cols: K V B P Y U N
[166 149 139 117 149  88 149]  k531
[182 131 149 106 140 175 113]  k16
[112 191 112 112 112 191 152]  k268
shift -1: [112 112 112]
[111 111 111]
howmany k531: [149]
3
shift -1: [149 106]
[148 105]
len: [182 131 149 106 140]
5
howmany k268: [112]
4
shift +1: [140]
[141]

cols: S Z Q W D L E X F T
[112  91  97 170 114  77 199 203 107  51] -> k651
[120  88 153 207  70 160 183 129  91 103] -> k633
[155 141 186 120 190 185  89 100 118  52] -> k629
len: [112  91  97 170 114  77 199 203 107  51]
10
howmany k629: [52]
1

cols: G M R C J
[ 88 120 190  67  84] = k196
[177 148  62 195 181] = k372
[ 98 125 181  79  96] = k65
[ 88 120 190 182  92] = k53
[101  88 170  77  98] = k419
[ 88 120 190  72  92] = k254
[109 143 187  69 102] = k345
[177 148 188  68  99] = k544
[ 94 148 193  63  87] = k683
len: [101  88 170  77  98]
5
shift -1: [193]
[192]
shift +1: [148  62]
[149  63]

cols: dek zod Did Sopeg Femu
[206  95  97  98  84] : k426
[147 115 145  48  88] : k173
[ 67 109 176 148 184] : k466
[115 184  85 101  62] : k555
[206  95  97  49  73] : k51
[176  70 165  67 140] : k2
[173 117 104  73 168] : k234
[206  95  90 172 131] : k565
[130 152 133 188 187] : k788
len: [176  70 165  67]
4
len: [206  95  97]
3
col: [ 95 115 109 184  95  70 117  95]
zod
shift -1: [206  95  97  98]
[205  94  96  97]
shift -1: [49]
[48]
col: [117  95]
zod

cols: Busi Zemir sovuf Dite mure raz
[123  70 187 151  84 184] : k910
[130 187  66 106 172  70] : k36
[127 165  89 116 155  92] : k406
shift +1: [127 165  89]
[128 166  90]
col: [ 70 187]
Zemir

cols: nidim gevan kenem Rubem Rop zezib Ped
[145  65 187 120 111 157 119] = k182
[129 172  92  69  91 157 115] = k382
[177 128 189  77  92 150 102] = k491
[ 99  99 110 188  86 188 111] = k580
[171 150 157 134 169  75 162] = k662
len: [177]
1
col: [111  91]
Rop
howmany k580: [188]
2
shift -1: [111 157]
[110 156]

cols: Tolip Nelu safu gopo tuv Divik Dasi
[ 76 154  70 183  81 187  72] -> k875
[ 76 154  70  69  81 187  72] -> k23
[ 84 178 187  84  80  82 161] -> k54
len: [ 76 154]
2
col: [154 178]
Nelu

cols: Susa dof Lila munit Rur Bedog pesuv ged lavop
[154  98 139 172 140 137 154 140 140]  k52
[107 107 124  89 120 124 139 123 124]  k239
[107 124 119  89 123 124 124 107 139]  k461
len: [154  98 139 172 140]
5
shift +1: [172 140]
[173 141]
shift +1: [172]
[173]
howmany k239: [124]
3
order: [124 123 139 124 120  89 124 107 107]
k239
howmany k52: [140]
3

cols: pegop fozol mipi tufam kiz
[175 125 111 153 101] -> k526
[133 189 112 130 153] -> k158
[144 144 119 162  93] -> k149
[ 93 124 189 137 101] -> k460
[133 195  91 150 151] -> k641
[153 111  98 104 137] -> k150
[111 153 175 100 125] -> k453
[148  91 112 103 117] -> k42
[135 105 133  66 184] -> k730
col: [91 98]
mipi
shift +1: [195  91]
[196  92]
order: [101 111 125 153 175]
k526
shift +1: [111 153]
[112 154]
shift +1: [162]
[163]

cols: gopab Fakel nuv val Luz
[170 147 192 165 102] : k41
[183 147 171 159  85] : k770
[105  91  62 112 202] : k599
[105 124  86 105 165] : k338
shift +1: [124  86]
[125  87]
howmany k599: [62]
1
shift +1: [147 171]
[148 172]
howmany k338: [105]
2
col: [105 105]
gopab

cols: gevep ris kon miza Feb
[ 72 107 131 128 157]  k83
[ 99 125 123 113 191]  k199
[125 123 113  99 163]  k672
[ 99 125 123 113 164]  k155
col: [113 123]
kon
order: [125 113  99 164 123]
k155
shift +1: [ 99 125]
[100 126]
shift -1: [99]
[98]
col: [157 191 163]
Feb

cols: dadi somu lif Supa pado gev
[119  90 104 127 103 121] = k215
[131 128 129  91 114 125] = k598
[114  68 115  68 115  68] = k171
[124 110 129 174 120 131] = k92
[ 93 155 115 161 163  97] = k821
[124 110 141 174 120 131] = k90
[135 172 121 130 117 111] = k33
[115 164 165 168 155 164] = k905
shift +1: [104]
[105]
howmany k171: [115]
2
col: [129 115 129]
lif
len: [114  68 115]
3
order: [115 114  68  68  68 115]
k171
len: [114  68 115  68]
4
howmany k905: [163]
0

cols: zated pudon gosak Foluv Lor
[111 123 136 208 129] -> k564
[136 128 123 208 111] -> k780
[126 126  87 167 118] -> k635
[144 112 119  94  53] -> k735
[140 126 168 167 124] -> k412
[185 129 148 131 109] -> k575
order: [111 208 123 128 136]
k780
howmany k635: [167]
1

cols: vom sisul bulur Tef nepez Zozan tisi laza fet
[179  94 108  49  93 151 204 124 148] : k46
[157 144 113 157 151 189  58 157 152] : k478
[179 108 108  49  93 151 174 124 148] : k152
[171 144 113 157 151 189  58 154 125] : k28
[135  73 165 118 101 125 159 159 109] : k682
howmany k478: [158]
0
shift -1: [ 58 154]
[ 57 153]
howmany k152: [124]
1
col: [144 108 144  73]
sisul

cols: kesu beba riz davod bosug vuda nogu Senaf Veris Fuzot
[102  81 130 172 172 172  97  97  97  97] = k752
[125 173 139  81 162 201  81 140  99 110] = k355
[140 162  81 173 125  96 201  98  81 110] = k418
order: [ 81 110 162 201  99 125  81 139 173 140]
k355
shift -1: [ 96 201  98]
[ 95 200  97]
order: [ 81  81  96  98 110 125 140 162 173 201]
k418
howmany k418: [140]
1
howmany k752: [171]
0
order: [ 81 162 201  81 140  99 110 125 173 139]
k355
howmany k752: [97]
4

cols: mun Bala sozi rek lutal dat
[127  95 161 128 128 121] -> k403
[125 125  85 130 131  82] -> k293
[134 194 128 130 125 150] -> k134
[132 176 104 132 132 104] -> k186
[128 127 125 127 127 130] -> k151
[129 139 103 128 126 122] -> k563
[131 136 125 128 125 130] -> k844
shift -1: [194 128]
[193 127]
len: [134 194 128 130]
4
col: [130 130 132]
rek
shift +1: [139]
[140]
howmany k186: [104]
2

cols: Lomul nuz serur Bemi zolud veb Poram
[ 86  92 100 136 164 118  62] : k715
[ 96 116  87 122 184 139  73] : k309
[ 96 116  87 127 103 140 135] : k392
[ 93 116  87 122 184 139  73] : k337
[172  72 108 127 103 124 127] : k539
col: [127 122]
Bemi
len: [172]
1
shift -1: [164 118]
[163 117]
len: [ 93 116  87 122 184]
5

cols: bitum dud podeb ber kas rade pugu
[137 127 103 130 118 133 156] = k618
[103 130 134 137 127 156 118] = k420
[189 116 114 124 134 116 124] = k922
[ 98 133 111 200 129 129 125] = k98
howmany k922: [124]
2
shift -1: [200 129 129]
[199 128 128]
order: [118 103 130 134 137 127 156]
k420

cols: runam vud Likub kor Zifu Doma zonom Savo Ratuk
[120 112 146 121  88 143 112 130 165] : k879
[120 112 146 121  88 143 112 120 123] : k74
[ 72 158  69 180 110  67 126  93  70] : k938
[146 105 110 106 169 122 108 146 174] : k206
howmany k938: [93]
1
len: [120 112 146 121  88 143 112]
7
howmany k879: [121]
1

cols: zule Lolop poko vop Vegad
[140 197 198  60 159] = k226
[196 198 140  60 159] = k533
[127 100 168  85 107] = k44
[101 120 154 151 144] = k783
order: [198 196  60 159 140]
k533
order: [159 196 198 140  60]
k533
shift -1: [198]
[197]
order: [127 168  85 100 107]
k44
order: [151 144 101 120 154]
k783
order: [ 60 140 159 197 198]
k226

cols: gup Sezis Regef sar
[119 113 120 113] -> k622
[131 131 132 131] -> k591
[114 130 137 106] -> k297
[119 112 142 141] -> k664
[120 120 120 155] -> k611
howmany k591: [131]
3
howmany k611: [121]
0
len: [119 112]
2
len: [119 112 142]
3
col: [131 106]
sar
col: [113 131 130 112]
Sezis
shift -1: [114]
[113]

cols: zot zopa nus tefev
[111 176 150  64] = k536
[ 95 211 168 136] = k831
[211 136  94 168] = k957
[ 95 211 116  68] = k761
col: [176 211]
zopa
col: [176 211 136]
zopa
order: [150 111  64 176]
k536
col: [136 168  68]
tefev
order: [ 95 136 168 211]
k831

cols: vam fozi Mezip vovi Zisom Pezat Vener
[122  55 105 180 182 112  77] = k401
[122  55 105 152 182 112  77] = k607
[125 117 104 152  76 105 125] = k796
[126  76 125 105 117 152 104] = k655
col: [ 76 117]
Zisom
shift +1: [122  55]
[123  56]
shift +1: [105 180 182 112]
[106 181 183 113]
col: [77 77]
Vener
order: [104 152 125 125  76 117 105]
k796
len: [122  55 105 152 182]
5
col: [ 55 117]
fozi

cols: noti kuli Toz kunam Rifuv Kozi bebud vukul
[156  76 146 146 123 115 130 146] -> k225
[123  76 146 157 146 115 130 146] -> k733
[154 154 142 165 139 143 142 154] -> k352
order: [123 115 130 146 156  76 146 146]
k225
howmany k352: [154]
3
len: [154 154 142 165 139 143 142]
7
len: [154 154 142 165 139 143 142 154]
8
howmany k352: [141]
0
shift -1: [146 146]
[145 145]

cols: Gukug Fik Faku Zana milus nonap Duv Zoza Vebig
[133  98 190  96 130 133 108 106 185]  k219
[133  98 190  96 131 155 109 115  96]  k183
[133  98 190  96 130 133 174 149  85]  k281
which: [133  98 190  96 131 155 109 115  96]
k183
len: [133]
1
col: [185  96]
Vebig
shift +1: [133  98 190]
[134  99 191]
shift -1: [130 133 174 149]
[129 132 173 148]
col: [106 115]
Zoza
len: [133  98 190  96 131 155 109 115  96]
9

cols: Gem Kopu legu Navo Duni tun dol Lugam tidu
[192 196 193  62 188 197  61  65 195] : k846
[ 46 128  60 200  63  53 103 184 140] : k454
[ 47 128  61 200  63  54 102 184 140] : k361
[209 128 195  56 193 203 154  72 116] : k450
[210 129 196  56 193 203 154  72 116] : k264
[ 46 128  60 200  63  53  64 184 140] : k162
col: [ 60  61 195 196]
legu
howmany k846: [195]
1

cols: ratov gisiz sinaf popil dipo Nemil Vepa Par debe
[108 120 139 140  93 133 191 189 123] = k673
[133 173 118  70 148 167 169 105 132] = k3
[110 153  92 143 137 121 113 196  81] = k198
[166 117 174 124  84 126 117 174 110] = k97
[104 139 166 147 156 116  95  61 153] = k700
[104 170  78 105  65 129 141 140 126] = k500
[196 120 153 110  92 143  81 113 137] = k443
[104  65 177 147 153 155  99 121 122] = k57
[180  93 156 146  93 128 139 174  97] = k221
[117 119 102 132 185 129  56 112 132] = k66
[114 199  95  78 130 143 144 115 141] = k623
order: [143 110 113 196 153  92 121 137  81]
k198
order: [137 113  81 143  92 110 153 120 196]
k443
len: [110]
1
howmany k97: [174]
2
col: [ 92 153  93 185 130]
dipo

cols: rizog miko tuman Bov gema
[129 128 183 185 183] -> k972
[130 185 184 185 185] -> k181
[126 129 183 185 186] -> k174
[128 170 183 185 188] -> k974
[129 128 183 184 183] -> k868
[128 129 126 185 186] -> k442
[130 130 126 166 183] -> k521
order: [186 185 183 129 126]
k174
order: [128 129 183 183 185]
k972
shift -1: [128 129]
[127 128]

cols: mutip fiben nuvat Saz Rab
[166 106 153 141 106] -> k842
[148 113 113 148 113] -> k581
[ 95 115 146 140 163] -> k989
[120 123  93  98 124] -> k96
[134 151 123 138 195] -> k940
[124 127  97  92 112] -> k667
[ 92 126 111  97 124] -> k930
[149 143 157 111  75] -> k266
col: [148  95 120 134 124  92]
mutip
howmany k842: [106]
2
howmany k989: [95]
1
order: [ 92 112 124 127  97]
k667
howmany k581: [113]
3
col: [148 140  98 138]
Saz

cols: Tek moson fuli gapod Magur bif selo rivi
[ 86 142 110 102 103 177 138  83]  k537
[104 134 134 167  92 156 138  88]  k484
[138 103 110  83 177  85 102 142]  k47
order: [142 102  85 177  83 110 103 138]
k47
order: [177 142 138  85 110 102  83 103]
k47
shift -1: [ 83 177]
[ 82 176]

cols: tefeg puv Feve vavo Rirap
[129 129 129 128 129] : k756
[113 127 139 166  89] : k510
[114  81 140 203  77] : k804
[106  99 138 160  88] : k717
[113 100 139 166  89] : k620
howmany k717: [160]
1
howmany k620: [112]
0
col: [139 140]
Feve

cols: niru pone Bafub rofaf Sut Vize Deka mos ros
[142  95 195 108 151  66 101  55 158] : k121
[108 147 201 150 101  90 160  70 102] : k886
[ 99 160 195 160  90 103 171  81  89] : k747
[158 142  95 195  66 101  55 150 108] : k256
[184  66 101  99 153 163  97 158 188] : k887
[ 71 191 156 158 102  92 160  97  66] : k69
[184  66 102 100 153 163  97 158 189] : k800
[159 106  59 111 145 182 105 193 152] : k280
[ 93 157 195 151 105  79 157  65  97] : k385
[184  66 101  99 153 163  97 158 123] : k612
[122 149  69 152 101 195 152 189 106] : k987
order: [ 55  66  95 101 108 142 151 158 195]
k121
col: [150 160 195  99 158 100 111]
rofaf

cols: kofet kaziz rut muro Suna Noli Movun
[ 74  59  64 159 164 204  50] = k405
[156 147 151  88 169 118 102] = k468
[144 138 140 104 152 122 111] = k124
[154 165 161 110  92  75 179] = k278
[135 132 133 117 138 125 120] = k568
[ 75  84  80 183  77 153 141] = k430
[153 144 148  94 164 120 105] = k776
[ 92  98  96 163  94 144 136] = k993
[108 111 110 145 109 135 131] = k126
[148 155 153 120 108  97 164] = k925
[115 111 113 132 136 144 108] = k685
order: [ 50  59  64  74 159 164 204]
k405
shift -1: [ 98  96 163]
[ 97  95 162]

cols: Zum dule Mev Kibi dasol
[ 71 169  70 163 162] -> k19
[169 163 163  70  71] -> k637
[108 125 106 120 119] -> k184
[ 71  91  70 163 162] -> k645
[ 67 204  61  65 205] -> k799
shift +1: [70]
[71]
order: [ 71 169 163  70 163]
k637
howmany k799: [61]
1
len: [ 67 204  61  65]
4
order: [163 162  71 169  70]
k19

cols: buf legi Zov tufo fod naki
[ 96 165 167 144  98 111] -> k497
[147 137 147 168  99  99] -> k325
[167 126 172 191 147 191] -> k301
[146 126 167 172 191 191] -> k860
[147 189 147 168 146 189] -> k169
len: [146 126]
2
howmany k325: [168]
1
col: [146 147]
buf
len: [147 137 147 168  99  99]
6
order: [147 172 167 191 191 126]
k301
len: [146 126 167 172 191]
5
howmany k169: [147]
2

cols: vib tem Sinug kinop
[163 136 174 114]  k589
[197 197  94 197]  k726
[163 136  99 152]  k711
col: [174  94]
Sinug
col: [136 197]
tem
col: [197 136]
tem
howmany k726: [197]
3

cols: Ripu Nefup deto lapi dama Midog gam
[132 129 134 128 133 129 132] = k274
[172 153 152 143 160 156 131] = k703
[138 135 125 139 134 137 127] = k265
[198 150 150 150 171 157 123] = k114
howmany k114: [149]
0
col: [152 125]
deto
col: [129 153]
Nefup
shift -1: [125 139 134 137]
[124 138 133 136]

cols: Vari nete kis Vemap
[168  87  98 108]  k160
[186  95 112 125]  k619
[163  90 174 118]  k227
[153 127 190 144]  k415
[173  90 163 118]  k582
[177 100  90 125]  k43
[143 158  82 164]  k880
[170  83 152 109]  k82
len: [170  83 152 109]
4
order: [ 90 118 163 173]
k582
len: [177 100  90]
3
shift -1: [153 127]
[152 126]
shift +1: [112]
[113]
order: [ 90 118 163 174]
k227

cols: mab kabad Nufi Nol leg pipu Solod nif Laz
[145  96 120 102 157 147 119  94  95] : k684
[121 174 108 109 132 106 110 108 171] : k102
[143  54 123  99  56 161  96 105  66] : k197
[156 126 116 113 131 128 113 114 129] : k452
[157 145 102  94 120 120  95  96 147] : k915
[128  92 143 142 120 147 144 142  92] : k394
[204 101 119 124 174 151 131 116 103] : k482
col: [174  54 126 145  92]
kabad
len: [204 101 119 124]
4
col: [174  54]
kabad
order: [ 94  95  96 102 120 120 145 147 157]
k915
order: [ 66 105  96 161  56  99 123  54 143]
k197

cols: Zan kefu limir tus dosip bupas gepin
[131 109 137 162 158 138 178] : k498
[129 123 129 138 136 131 140] : k681
[129 123 131 142 138 133 143] : k218
[129 118 131 131 140 128 151] : k674
[128 115 133 148 146 131 162] : k994
[128 104 138 171 167 139 189] : k815
[128 117 134 162 149 138 159] : k81
[128 110 131 137 149 130 172] : k605
[129 114 132 148 149 133 162] : k529
col: [129 131 131 133 138]
limir
len: [129 118 131 131 140]
5

cols: dogi gora rupap vuma kepif Mal fil
[157 122 156  97 126 123 124]  k595
[157  60 140 157 157  59  60]  k912
[157 122 140  97 126 137 124]  k604
howmany k912: [59]
1
howmany k912: [157]
3
len: [157  60 140 157]
4
len: [157 122 140  97 126 137 124]
7
len: [157 122 156  97 126 123 124]
7

cols: kaze Gani kozuf zav kupad tupak Demel Vibev Misi
[172  62 123  76 185 118  62 115 181] -> k986
[164  83 176  83 164  83 164 164  83] -> k931
[163  70  91  81 178 149  63 161 181] -> k548
[172  62 123  76 185 118  62 177 170] -> k953
[101 162 144 163  90 117 175 116  97] -> k56
[ 99 164 146 165  88 117 178 115  96] -> k851
[155  94 112  93 166 139  81 140 159] -> k647
[100 164 146 165  88 117 178 115  96] -> k552
[ 96 183  95 187  76  78 192  96  78] -> k573
[ 87  84  87  84  87  84  87 165  84] -> k86
[ 98 181 113 174  84 163 179 165  95] -> k224
[104 172  92 159  98 175 163 184  86] -> k132
len: [ 96 183  95 187]
4
col: [118 117 117 139]
tupak
len: [104 172  92 159  98 175 163 184  86]
9
howmany k647: [94]
1
howmany k86: [86]
0
howmany k573: [96]
2
howmany k931: [164]
4

cols: viz ruso vusi pove
[103 142 103 141]  k914
[116 145  66 129]  k496
[ 81 187  64 110]  k862
[114 156 110  89]  k528
[100 155 118  92]  k864
[189  67  63 199]  k101
[159  97  64 178]  k349
[ 98 164  83 107]  k474
[ 97 170 109  82]  k951
len: [116 145  66]
3
col: [129 110  89  92 199 178 107  82]
pove
col: [110 118  63  64  83 109]
vusi

cols: nuzi tose tutez kasa
[94 95 94 86] -> k61
[ 96 177  94  87] -> k391
[ 95  87  94 177] -> k898
which: [94 95 94 86]
k61
howmany k391: [177]
1
order: [ 87  94  96 177]
k391
order: [ 87  94  95 177]
k898

cols: fegur Pul bas Bul Sevu fakuv Bapu teku kosu
[135 151 155 154  90  84  97 149 112] -> k21
[147 153 100 147 147  92 153 153  88] -> k284
[ 98  91  88 153 100 150 115 134 154] -> k489
[135 154  97 149 151 146 155 113  84] -> k506
[136 155  99 150  91  91 157 113  85] -> k414
col: [153  91 154]
Pul
order: [ 97 149 151 146 155 113  84 135 154]
k506
howmany k21: [149]
1
order: [ 88 153 153  92 147 147 100 153 147]
k284
howmany k414: [98]
0
col: [147 100]
Sevu
howmany k284: [147]
3

cols: luba vige Zoga dade zel nudaz
[150 106  69 104 119  98]  k320
[113 160 201 163 147 169]  k695
[150 106  68 103 119  98]  k136
[112 159 199 162 146 168]  k516
len: [112]
1
col: [ 68 199]
Zoga
len: [113]
1
col: [147 119]
zel
len: [112 159 199 162 146]
5
shift +1: [150 106  68]
[151 107  69]
len: [150 106  68 103 119]
5

cols: Rafad Ravir mene vadi Pib tagi Robuf Mir Gudig
[ 90 187  73 129 142 165 142 196  83]  k330
[131  73 133  80  57 112 133 134 146]  k208
[125 165  77  91 148 122  72 110 104]  k692
[158 133  86 119 100 173 162 111 104]  k205
shift -1: [133  86 119]
[132  85 118]
shift +1: [173 162 111]
[174 163 112]
shift +1: [119 100 173 162]
[120 101 174 163]
col: [134 110 111]
Mir
shift +1: [165  77  91]
[166  78  92]

cols: tada bize kob noge sagun
[ 69  89 111  98 126]  k829
[118 115 142  75 123]  k763
[109 108 146  84 143]  k289
[101  92 162 103 156]  k387
[131  83 187  80 133]  k26
[ 84 123 106  94 116]  k630
[118 108 118 107 165]  k520
[133 186  80  83 131]  k712
[108 108 146  84 151]  k996
howmany k520: [108]
1
col: [118 133]
tada
order: [133  80 187  83 131]
k26

